Here is a tiny trained network, its code and every weight. The questions are about switching its units off for an input and a class, where a switched-off unit gives its printed mean instead of its output.

import numpy as np


def w(rows, s, z=0):
    codes = np.array(rows[::2]) - 128.0
    scale = np.full(codes.shape[1], s)
    scale[-1] = z or s
    return codes * scale


def f(y):
    return np.maximum(y, 0)


def log_softmax(a):
    a = a - a.max(-1, keepdims=True)
    return a - np.log(np.exp(a).sum(-1, keepdims=True))


def net(x, mask):
    res = np.array(x, float).reshape(1, 6) / 4 @ E
    y = f(res @ A[0][:, :-1].T + A[0][:, -1])
    res = res + np.where(mask, y, B[0][:, -1]) @ B[0][:, :-1]
    return log_softmax(res[-1] @ U[:, :-1].T + U[:, -1])


A, B = {}, {}
E = w([
[128,133,129,128,134,138,128,132],'x0',
[196,246,115,224,177,74,77,161],'x1',
[79,141,28,26,184,155,67,65],'x2',
[255,245,117,34,83,124,208,112],'x3',
[232,62,40,130,102,120,107,224],'x4',
[251,101,117,196,135,178,111,44],'x5',
],0.0097)
A[0] = w([
[110,136,1,84,204,140,61,53,30],'N0',
[225,98,109,192,115,250,97,26,151],'N1',
[103,11,104,43,102,191,253,83,19],'N2',
[145,107,170,170,61,101,207,160,114],'N3',
[102,136,76,95,97,121,130,228,60],'N4',
[117,13,138,165,159,84,37,161,12],'N5',
[76,176,230,159,138,165,139,56,72],'N6',
[77,188,146,80,116,154,91,199,233],'N7',
[151,205,122,132,202,91,46,150,68],'N8',
[181,168,102,44,77,162,166,129,2],'N9',
[154,109,230,249,85,136,202,167,56],'N10',
[217,222,135,59,40,110,188,130,88],'N11',
[209,33,11,130,68,121,98,237,22],'N12',
],0.0089,0.0056)
B[0] = w([
[53,133,89,46,2,164,123,191,205],'N0',
[77,107,235,118,136,34,200,220,235],'N1',
[222,128,9,174,243,86,163,172,217],'N2',
[100,92,75,48,142,175,109,134,196],'N3',
[155,145,216,120,123,86,171,125,165],'N4',
[70,112,135,191,93,119,45,84,188],'N5',
[151,163,140,80,203,147,36,52,202],'N6',
[143,117,215,156,110,63,166,168,192],'N7',
[185,142,36,160,205,168,169,210,191],'N8',
[77,98,147,191,32,103,54,88,189],'N9',
[98,156,40,54,51,169,143,190,226],'N10',
[37,70,104,185,132,111,45,88,251],'N11',
[126,208,198,63,236,185,73,56,229],'N12',
],0.0081,0.015)
U = w([
[100,122,42,26,35,199,122,191,86],'0',
[76,68,90,232,100,131,33,119,87],'1',
[162,137,2,195,210,142,156,195,144],'2',
[136,190,164,48,184,177,91,63,103],'3',
[105,101,211,103,119,57,183,209,108],'4',
[120,112,113,128,115,156,129,153,249],'5',
[153,106,124,159,103,167,188,144,118],'6',
],0.0097,0.02)

Each question gives the input, the list of numbers given to net, and the class t.
The units are the neurons (one row each of A and B). Each row of codes is followed by its name. A weight is (code - 128) times the scale printed after its matrix; where a second scale follows, it is the last column's (A, B and U).
mask holds one flag per neuron, in row order. A switched-off neuron (its flag False) gives its mean, the last column of its row in B, instead of its output. The means were averaged over made-up inputs and are rounded, as every weight is.
A unit's drop is (log p(t) with every unit on - log p(t) with that unit switched off) / (log p(t) with every unit on - log p(t) with every unit switched off).
The circuit of an input: a set's keep is (log p(t) with only the set's units on - log p(t) with every unit switched off) / (log p(t) with every unit on - log p(t) with every unit switched off). Starting from the 12 units with the biggest drops (on a tie, the unit counted first), units are removed one at a time, each time the one whose removal leaves the highest keep (on an exact tie, the one counted first), for as long as the keep stays at least 0.8.
circuit, biggest first: the units of the circuit, biggest drop first
most important unit: the unit with the biggest drop
k most important neurons: the k neurons with the biggest drops, biggest first
drop when u is switched off: that unit's drop, to one decimal
input [-3,3,2,-2,-5,-3], class 3: most important unit : N1
input [6,5,-3,-5,5,6], class 4: 2 most important neurons : (N1; N2)
input [2,-7,-2,7,-3,-4], class 1: circuit, biggest first : (N9; N11)
input [5,1,6,0,-6,1], class 0: 2 most important neurons : (N0; N12)
input [7,0,-7,-5,-3,-7], class 0: 2 most important neurons : (N10; N1)
input [2,8,-3,-5,-1,4], class 2: 2 most important neurons : (N8; N11)
input [4,2,5,2,-5,-3], class 0: 2 most important neurons : (N12; N0)
input [1,-2,-4,6,-4,-2], class 1: 2 most important neurons : (N11; N12)
input [0,-3,-7,5,3,-5], class 0: 3 most important neurons : (N3; N10; N1)
input [5,-7,-3,3,7,7], class 2: 2 most important neurons : (N2; N7)
input [8,2,3,5,-4,-3], class 5: 3 most important neurons : (N12; N5; N1)
input [-5,6,-7,8,8,-8], class 1: 4 most important neurons : (N11; N9; N1; N0)
input [-3,8,-3,5,-3,-8], class 2: 3 most important neurons : (N8; N1; N0)
input [5,-8,1,4,-4,0], class 2: circuit, biggest first : (N2)
input [2,1,3,8,-7,-7], class 1: circuit, biggest first : (N11; N9)
input [8,-5,6,7,1,-7], class 5: drop when N1 is switched off : 0.7
input [-1,-6,5,5,4,6], class 2: drop when N7 is switched off : 0.2
input [3,-2,-2,1,-2,6], class 4: drop when N1 is switched off : 0.8
